Below are the code and all the weights of a small trained network. Each question names an input and a target symbol and asks about switching units off, where a switched-off unit gives its printed mean instead of its output.

import numpy as np


def w(rows, s, z=0):
    codes = np.array(rows[::2]) - 128.0
    scale = np.full(codes.shape[1], s)
    scale[-1] = z or s
    return codes * scale


def norm(h):
    return h / np.sqrt((h * h).mean(-1, keepdims=True) + 1e-5)


def f(y):
    return np.maximum(y, 0)


def softmax(a):
    e = np.exp(a - a.max(-1, keepdims=True))
    return e / e.sum(-1, keepdims=True)


def log_softmax(a):
    a = a - a.max(-1, keepdims=True)
    return a - np.log(np.exp(a).sum(-1, keepdims=True))


def net(x, mask):
    ids = ['δεθπσψω'.index(c) for c in x.split()]
    T = len(ids)
    res = E[ids] + P[:T]
    u = 0
    for l in range(3):
        q, k, v = (norm(res) @ M[l].T for M in (Q, K, V))
        z = softmax(np.where(np.tri(T) > 0, q @ k.T / 2**0.5, -1e9)) @ v
        res = res + np.where(mask[u], z, O[l][:, -1]) @ O[l][:, :-1]
        u += 1
        y = f(norm(res) @ A[l][:, :-1].T + A[l][:, -1])
        res = res + np.where(mask[u : u + 8], y, B[l][:, -1]) @ B[l][:, :-1]
        u += 8
    return log_softmax(norm(res)[-1] @ U[:, :-1].T + U[:, -1])


Q, K, V, O, A, B = {}, {}, {}, {}, {}, {}
E = w([
[174,86,182,93],'δ',
[153,117,141,148],'ε',
[49,161,153,146],'θ',
[127,147,120,109],'π',
[65,222,180,98],'σ',
[51,76,209,5],'ψ',
[71,146,113,189],'ω',
],0.012)
P = w([
[134,80,148,106],'0',
[241,186,43,167],'1',
[235,163,231,177],'2',
[186,228,2,121],'3',
[209,157,242,155],'4',
[140,198,45,76],'5',
[176,164,219,169],'6',
[115,199,56,61],'7',
],0.0087)
Q[0] = w([
[22,191,123,140],'L0H0',
[65,100,1,68],'L0H0',
],0.0053)
K[0] = w([
[189,254,55,173],'L0H0',
[163,115,237,170],'L0H0',
],0.0049)
V[0] = w([
[123,197,122,94],'L0H0',
[160,111,2,74],'L0H0',
],0.0065)
O[0] = w([
[75,129,255,35,225],'L0H0',
[84,166,141,130,9],'L0H0',
],0.013,0.0015)
A[0] = w([
[17,142,71,175,1],'L0N0',
[50,85,2,126,27],'L0N1',
[57,218,196,150,161],'L0N2',
[186,165,20,72,83],'L0N3',
[162,96,138,49,88],'L0N4',
[178,62,81,128,128],'L0N5',
[11,153,110,126,152],'L0N6',
[158,150,69,152,95],'L0N7',
],0.0087,0.0024)
B[0] = w([
[148,187,148,194,141],'L0N0',
[144,220,96,128,141],'L0N1',
[232,99,106,132,255],'L0N2',
[152,128,187,54,225],'L0N3',
[127,142,78,193,176],'L0N4',
[122,172,128,119,168],'L0N5',
[102,123,87,254,178],'L0N6',
[171,52,90,146,173],'L0N7',
],0.0072,0.0059)
Q[1] = w([
[121,142,4,101],'L1H0',
[200,220,76,110],'L1H0',
],0.013)
K[1] = w([
[154,248,138,98],'L1H0',
[120,194,173,161],'L1H0',
],0.013)
V[1] = w([
[191,226,104,15],'L1H0',
[254,40,48,38],'L1H0',
],0.007)
O[1] = w([
[87,249,160,115,194],'L1H0',
[28,89,101,130,253],'L1H0',
],0.012,0.0041)
A[1] = w([
[152,41,2,199,99],'L1N0',
[179,111,153,75,1],'L1N1',
[235,169,184,210,19],'L1N2',
[68,33,112,35,148],'L1N3',
[152,42,139,112,99],'L1N4',
[254,83,150,107,119],'L1N5',
[125,116,196,88,73],'L1N6',
[56,151,86,45,62],'L1N7',
],0.0078,0.0034)
B[1] = w([
[151,147,182,90,254],'L1N0',
[63,85,88,209,152],'L1N1',
[103,119,167,2,245],'L1N2',
[155,206,101,174,218],'L1N3',
[185,157,180,92,197],'L1N4',
[90,170,139,193,255],'L1N5',
[174,144,70,166,194],'L1N6',
[37,87,104,148,208],'L1N7',
],0.0071,0.0031)
Q[2] = w([
[109,95,251,155],'L2H0',
[89,165,113,127],'L2H0',
],0.017)
K[2] = w([
[157,4,103,119],'L2H0',
[49,120,135,39],'L2H0',
],0.013)
V[2] = w([
[84,123,237,139],'L2H0',
[33,2,220,47],'L2H0',
],0.0082)
O[2] = w([
[157,254,143,128,73],'L2H0',
[137,110,63,89,5],'L2H0',
],0.017,0.0024)
A[2] = w([
[114,194,87,134,57],'L2N0',
[149,1,105,162,208],'L2N1',
[166,90,6,150,225],'L2N2',
[89,142,62,188,79],'L2N3',
[95,175,5,95,209],'L2N4',
[219,95,246,180,131],'L2N5',
[157,203,165,127,251],'L2N6',
[143,159,147,165,109],'L2N7',
],0.01,0.0029)
B[2] = w([
[74,125,170,175,174],'L2N0',
[77,83,232,45,225],'L2N1',
[159,250,130,129,165],'L2N2',
[59,145,70,211,142],'L2N3',
[20,79,54,126,193],'L2N4',
[134,188,2,167,234],'L2N5',
[110,49,136,131,255],'L2N6',
[60,173,103,140,166],'L2N7',
],0.0097,0.0077)
U = w([
[254,105,104,81,199],'δ',
[87,28,169,81,156],'ε',
[159,136,27,195,144],'θ',
[123,141,2,14,158],'π',
[158,245,200,64,126],'σ',
[14,148,17,73,4],'ψ',
[103,120,129,233,45],'ω',
],0.0083,0.0043)

Each question gives the input, a string of symbols that net reads in full, and the target symbol t.
The units are the heads (2 rows each of Q, K, V and O) and the neurons (one row each of A and B). Each row of codes is followed by its name. A weight is (code - 128) times the scale printed after its matrix; where a second scale follows, it is the last column's (O, A, B and U).
mask holds one flag per unit, layer by layer, with each layer's heads first. A switched-off unit (its flag False) gives its mean, the last column of its rows in O or B, instead of its output. The means were averaged over made-up inputs and are rounded, as every weight is.
A unit's drop is (log p(t) with every unit on - log p(t) with that unit switched off) / (log p(t) with every unit on - log p(t) with every unit switched off).
The circuit of an input: a set's keep is (log p(t) with only the set's units on - log p(t) with every unit switched off) / (log p(t) with every unit on - log p(t) with every unit switched off). Starting from the 12 units with the biggest drops (on a tie, the unit counted first), units are removed one at a time, each time the one whose removal leaves the highest keep (on an exact tie, the one counted first), for as long as the keep stays at least 0.8.
circuit, biggest first: the units of the circuit, biggest drop first
most important unit: the unit with the biggest drop
top k neurons: the k neurons with the biggest drops, biggest first
top k neurons in layer l: the k neurons of layer l with the biggest drops, biggest first
input σ ε δ θ σ σ θ, target σ: circuit, biggest first	[L2H0 L0N2]
input ψ θ ε, target π: circuit, biggest first	[L2H0 L1N2]
input θ σ θ ω ω, target δ: top 2 neurons in layer 0	[L0N2 L0N3]
input ψ ε ε ε π π θ, target π: circuit, biggest first	[L2H0]
input ε ε θ, target ε: circuit, biggest first	[L0H0 L2H0 L1H0 L2N1]
input δ ψ π σ π ε ε, target ψ: circuit, biggest first	[L1H0 L2H0 L0H0]
input π ω ψ, target θ: top 2 neurons	[L0N6 L2N5]
input ε ε ω ε, target ω: circuit, biggest first	[L0N2 L2H0]
input π ε ε π π θ σ, target θ: circuit, biggest first	[L2N5 L2N1 L0N2]
input ε ε ω, target ε: top 3 neurons	[L0N7 L1N0 L2N1]
input δ σ ω ε θ, target ψ: top 2 neurons in layer 0	[L0N6 L0N2]
input ε θ θ, target ε: circuit, biggest first	[L1H0 L2N1 L0N2]
input δ σ ε ε ω, target ψ: circuit, biggest first	[L1H0 L2H0 L0H0]
input ω ε ε ε, target ε: circuit, biggest first	[L1H0 L2H0]
input θ ε ψ ε ε θ, target θ: most important unit	L0N6
input θ ε ε σ ε ε ε, target δ: top 2 neurons in layer 0	[L0N2 L0N3]
input θ ε ω ε σ σ π δ, target σ: top 4 neurons in layer 0	[L0N7 L0N4 L0N3 L0N6]
input ψ σ π ε δ ε ε, target π: top 2 neurons in layer 1	[L1N2 L1N5]
input ω π ψ ω π, target ω: top 2 neurons in layer 0	[L0N1 L0N7]
input ε ε ε θ, target ω: circuit, biggest first	[L2H0]
input σ σ ε δ, target σ: top 2 neurons in layer 0	[L0N7 L0N3]
input ε ω σ, target ε: top 2 neurons	[L0N7 L1N3]
input ω π ε ψ σ, target ω: top 2 neurons	[L0N7 L0N1]
input π δ ψ, target θ: top 4 neurons	[L2N5 L0N6 L1N0 L0N7]
input ω π ε θ ψ, target ω: top 2 neurons in layer 1	[L1N5 L1N0]
